[ -22  117  191   95 -128  235  403 -247  214   68  201  450   65  142
    2  137    8  131   81  160 -251  -84 -125 -555  198  -24 -161   56
   44 -101  221 -106]
2
[  12  231   68  -48  254  171    7 -295 -529  -30  301  213  -41 -110
  143  441  209 -266 -773  -64  269  -25  141  282  221  -46  248   68
  154  206  -49 -107]
4
[-118   77 -118  198  132   61 -286 -185 -328  257   75  105  -86 -220
   77  235  -46 -192 -505 -179   56  -26  100  190  265  -90  270   83
  -93   74 -136 -135]
7
[-101  158  130  126  211  123 -212  -94 -154   35  116   68  -68  -51
  102  171 -117  -80 -367  -72  111   75   71   26   46 -189  119  -56
   37  121  -29 -173]
4
[-229   24  238  -47  -57   26  253  -71   84  176   28  484  210   86
   -3  -52    5  127  130 -221 -509 -160  -88 -444  322 -259 -212  138
  -10  148  191   16]
0
[ -56   13  317  -74  266   13  141 -214   55  176 -130  291  121  246
  -94   29  138  215  -78   74 -102  -10 -256  -53  260  -59  -52  -66
  -10  -53   44 -266]
1
[-299  -40  161 -191  -47   33  349   43  117  121  165  186  231  107
  -63   57  551   94  332   76 -389 -138 -154 -658  226 -152 -280  159
   86  179  322  115]
7
[ -43  -33  160   53  -66   27  272 -160  175   68   62  441   71  233
  -34   66  -40  182  157   42 -414 -236  -80 -465  172 -223 -323 -116
    8   51  120 -134]
1
[-280 -110   22   82  -96  226  232  -40  127  327   15  490  259  301
  -77  -24  -71  -93  372 -282 -373 -259  -12 -679  392 -191 -189   83
  -54  108  283 -153]
0
[ 388   94  -50 -320   12  -92  791 -140  101  -73  152  334  112    2
  -39  322  147  264   14  642  603  342   18 -223  363  352 -280 -297
 -566 -651 -136 -133]
3
[ -66   -2  -42   68 -176  117   33 -122  143  113   -5  498  222  257
  -41  -47  -93  194   13 -118 -297 -235 -129 -383  235 -181 -225  -93
    8   56  100  -84]
5
[ -88    1  212  -15  -26   97  295 -100  208  171   57  490  187  283
  -69   14   67  145  186  -88 -286 -252  -48 -644  207 -184 -310    6
   -1   93  153 -123]
2
[  -8  -32   -7  -77 -138   85  172  -13  215   59   33  401  192  215
  -73  -41   37  197   89  101 -234 -149 -220 -463  240 -101 -268  -34
  -44   -9  121  -56]
7
[  -3  223  195   70  216   79  -65 -155 -143  -44  176   74  -99 -140
  -19  335   82   22 -365  192  151  158  -56  205  194    0  147   66
 -150   -2 -172 -175]
1
[ -92  -51  484  185   13  228   57  -10  430   92   13  481  -44  312
 -406  -66   45  285  202  -20 -230 -162  -62 -896  222 -284 -472 -140
  -98   36   90 -184]
6
[ 232  231  -77  -13  -44   70   50   17  264  -25  110  208   39  104
   20  192 -241  139 -101  359  321  157  -24 -223   -4   78  -28 -288
 -281 -248 -120 -302]
5
[-388  144  192 -121  420   24 -104  117 -270   48  245   98  199  -19
  125  127   56   27 -237 -233  424  -26  330 -120  -16 -205  -87  -44
  117  181   -8   61]
6
[ -60  191  298  223   97   82  -88 -222 -237  161  105  162 -202 -143
   22  290   12   42 -369  -97  -98  -16   38  122  138 -224  152  145
  -55  182 -183 -236]
8
[ -15  -43    6  140 -288  157   24  -37  404  266   -4  355  219  310
  -94    4 -326  195  116   38 -123 -199 -225 -728   91 -141 -265 -184
 -187  -28   95 -331]
2
[-107  213  196   29  201   27 -105 -109 -150   73  205   48    9 -112
   22  356   49   15 -510   23  279   80  179  -18   88 -182  -65 -131
 -129  150  -46 -165]
3
[  -2 -141  175  193 -332  102   87 -101   99  116   68  586  -44   -7
 -192   36  -72  188   51 -209 -526 -182 -296 -473  367 -303 -179  161
  -59  157  -72 -162]
7
[ -66  -85  218   17 -113   52  278 -145  178  149   89  432  100  212
 -115   26   55  177  170  -61 -397 -255 -194 -486  249 -170 -296    4
   27   56   71 -196]
2
[ -79  295  200 -119  217   22  309 -157 -227  -91  427  134  -45 -119
  106  442  256  -28 -226  230    1    7   74 -120  151 -143  -93   63
  -57  145   71 -107]
4
[ 131  247   78 -104  149  -84  -74   39  447  110   80   50  317  236
   -6  186   26   48 -130  400  294  426  -45 -645 -204  109  -41 -474
 -183 -268  101 -306]
5
[-285  147   -6   59  332  391 -213 -233   49  -69  172  287  253  118
   -5  176  254 -454 -290   66  239  271   37 -756  279  -23  128 -201
   45  121  519   40]
7
[ 115  109   24  154  168  147 -144 -100   72   78  147   23   55  -42
  -38  136 -210   64 -250  132  366  143   98  -51   10  133   25 -162
 -250 -260 -163 -294]
6
[ -46 -231 -455  256 -324  366 -102 -220  -33    9   44  360   69 -151
  254 -134 -399  -43  108 -288 -388 -153  -28  -21  291 -101  135  106
   12 -100  135   42]
4
[ -88  -75  173  329 -312  -21   60 -221  167  132  232  489 -186  301
  -13  276 -309  127 -153   -7 -595 -465 -130 -576  -43 -463 -331 -201
  389  305  122 -164]
1
[   5  -15  196 -201 -182  169  340  -95   85   52    3  438  -47  157
  -11  180   -1  300  100  -18 -411 -376  102 -206  235 -299 -287   11
  -39  153  179 -307]
1
[-118  120  141  117  123   47 -183 -101 -171  113   83   -4  -13  -88
   31  238   25 -123 -323  -76   47   30  125   95  110  -57  131  134
   -2  143  -78 -150]
0
[  60   -8  252  -24   48 -240  189 -124 -197  227   96  -92 -168   12
   52  338   57   82 -191   42   12  -67  -40  356  -60   64  112  101
  122    2 -315 -437]
3
[ 251  218  -27 -302  -75 -605  302   89 -172 -167   26  -22   27 -143
  440    0 -622   69 -265   23   92  252    4  607 -296  308  228 -225
  -82 -238 -502  -79]
2
[  84   84  104  -22  109  103 -313  -48 -172 -534  293   92 -314 -428
   32  248 -188   60 -204  150  288   50  -60  209 -128 -146  124  141
 -112   70 -346 -411]
2
[ 131  212  108 -139  130   24  122  -55   77  -10  186  120  -17   38
  126  252 -246   67 -141  272  157  165  119 -132   -2   22  -47 -149
 -135 -253   12 -398]
4
[   2   70 -244 -357  -61 -177  248 -170 -572 -351  280    9  121 -193
   20  203 -101  470 -360 -137  193 -424  104  791  -48   24 -359  237
  172   42  203   67]
2
[  58 -140   37  147 -361   94  282 -185  111  304   16  528  -15  275
 -100   58 -111   86   61 -184 -454 -337  -91 -505  379 -199 -252 -155
  -14  -15   38 -187]
6
[ -23  118  184  -29  211   24  -34   28  -86  110  109    4 -168  -68
 -143  300  191   38 -146  128   90   13   33   18   42 -127   32  200
  -39   65   18  -34]
1
[-520 -151  -13   93  513  237 -657 -174 -339  247  -63 -158  151 -103
   99 -139  -55 -230  -77 -343  113 -169  -24  387  237  -53  305  527
  165  173   43  -51]
2
[ 256   16 -111 -212 -104   60  267  -65   64   -6  184  362   33   52
  245  152 -127  -83 -132   72   25  -43  134 -257  171 -142  -99 -429
  -22 -154  -12 -292]
4
[ 317  148  139   26 -354  346  108 -334  336 -394 -113  899  112  348
   89   35 -291  769 -284  -86  -32 -411  -61  158  518   -6 -218 -266
 -236   63 -375 -639]
8
[-150  117 -163  208 -116   66  170 -131 -205  339  184  278  365  508
  -49  416  119 -365 -293 -361  -91 -188  -68 -754 -151 -447  -93 -669
  156  611  417 -367]
5
[ -74  102  161   85  112  -69 -181   77  -13   37  -76 -295 -128  -39
  -11  173 -123  183 -192  -73  377  110   50  402  -76   94  205  -66
  -63  139 -158 -351]
7
[  91  182 -136  -86   59   76  -26 -142   21   23  333  122  134  -26
  203  339 -154    4 -244  164  226   59  169  -31   52   57   26 -134
  -73 -175   51 -286]
8
[-130   -2  243  -72  -37   -2  208  -62  139  168   94  436  244  265
 -230  113   97  134   69  -68 -174 -112 -136 -700  155 -209 -325 -127
  -58  164  199 -176]
5
[ 142  302  301 -301  245 -142  210 -235 -325 -229  380   67   36 -259
  205  351  153   43 -553  141 -127  -76    7  414 -123  -71   13  101
   21  292 -213 -251]
2
[-117  170   20  162  180  102 -254 -217 -289    4  224  -43  -25 -185
   92  361  -25   45 -581   -8  206    1  200  333   80  -86   47   39
  -21  133 -110 -107]
2
[ 162  124    9  -47   -9  -22 -137   32  144  -13   40  116  -76   18
   24  115 -518  110 -324  192  196   53  161   28  -79   -5  -96 -283
 -154 -258 -113 -386]
0
[ 144  -48   94 -181 -374  -73  505  140  358 -167  -26  224 -221  -19
  -87 -103 -157  454  707  321 -378  -80 -256 -396 -139 -143 -296  122
  -87 -177  163  -35]
5
[ -51   81  279   20 -110  -72  441 -123   51    8   79  393   33    8
  -38  -45  102  336  225  114 -708 -203 -227 -130  297 -142 -327  219
 -133  -43 -159 -102]
0
[-202   -6   83   12 -144  -73  189  -24  -16  207  129  147  222  154
  -27  121   11  256  -17  -63  -77 -112  -78 -374   45 -109 -252  -76
   23   37  121    2]
6
[  -1  -97   21  201   -3  299  240  -97   35  533  -40  339 -157   86
 -118  185   17 -146  252  -49   25   56 -219 -316  360   35  367  269
 -140 -239  -21 -334]
2
[ -67    0  181  -66 -185   50  247  -56  210  136  -12  430   78  107
  -41   -2    6  237  124  -29 -346 -139  -68 -542  206 -131 -209   36
  -36  -17  170 -155]
7
[ -59  221  477  350  268  241   36 -243   20  370  110  281 -202  171
 -194  353  204   70 -258   74   60   45  -17 -255  273 -148   66   59
  -20    4  -89 -366]
8
[ 143  210  -36 -118  191  -50   40  -40   30 -107  254  121   90  -22
  142  186 -212  -12 -230  281  259  130  112   31  -17  123  -30 -243
 -113 -320 -135 -227]
1
[  -6  -18    3  195  -40   83  -78 -204  257   85   40  529   99  240
 -134    4 -235  233 -135   -3 -144 -221 -127 -597  138 -297 -342 -341
 -123   34  132 -144]
8
[ 103  124  -25  -30  -10  -37  -30  -48  -54  -60  192  -39 -143 -135
  149  325 -279  217 -126  220  185  -20  137  306 -101   46   35  -34
  -72 -264 -192 -498]
1
[ 177  355   19  -92  298  175  182 -163 -251 -351  465  357   73 -118
  128  394  196  -64 -320  164  258   73   24  223  187   55  121  -79
 -104  -99 -279 -412]
1
[ 192  167  -58  -23   67   93   57  -70  139   19  103  163   50   79
  142  182  -72   14 -181  265  230  127  172 -179  121  124   -6 -200
 -195 -295 -111 -229]
4
[  19  208  192  -96  116   48  136 -140 -233   15  123  -66 -114  -82
   99  356  156   93 -238  149 -111   -6  124  377   48  -74   55  191
   60   76   39 -153]
1
[-138  174  235   96  137  -45 -125  -64 -196  154  108   -6  -55  -18
    2  294  -61  -22 -349 -127   56    3  164   41  -11 -120   31   86
    3  181  -90 -178]
2
[ -30   -1  309  -89  -46   57  342 -130  163  108   46  558  123  219
  -54   20   -8  208   60  -87 -374 -198  -71 -576  320 -285 -362 -132
  -95  121  116 -202]
4
[ 116  106  240  -21 -269  -55  209  -18  362  146   88  442  202  247
 -170  130    9  358  -45   63 -190  -94 -141 -581  146 -107 -346 -181
 -138   33  -28 -190]
5
[  46  164  -63  -57  105  -56  -32  -25   49    4   91   58   15    7
  120  127 -213   52 -206  202  235   92   90   18   20  149   33 -168
 -100 -255  -88 -275]
7
[ 104  113    7 -143  250    5  -65   46  118   -7   86   80   66   62
  133   80 -298   17 -194  189  424  178  135  -96    1    7  -34 -400
 -185 -250 -103 -350]
4
[-157 -446 -384  140  -86  659  575 -361 -197 -154   25  653  -41   82
  -83 -162  150 -328  588 -199 -186 -250 -230 -477  656 -138    4   91
   62   70  586  282]
4
[  75  182  -34 -312  190  -50   29  -45  108 -192   73   95   60 -116
  154   31 -225  143 -127  301  231   71  165  -26   10  101 -112 -198
 -238 -279   63 -282]
7
[-281 -114  156  152  -30  265  244 -195  218  252  166  379  130  260
 -116   98   75   46  363  -43 -319 -219  -13 -721  399 -171 -343  115
   70   21  366  -57]
2
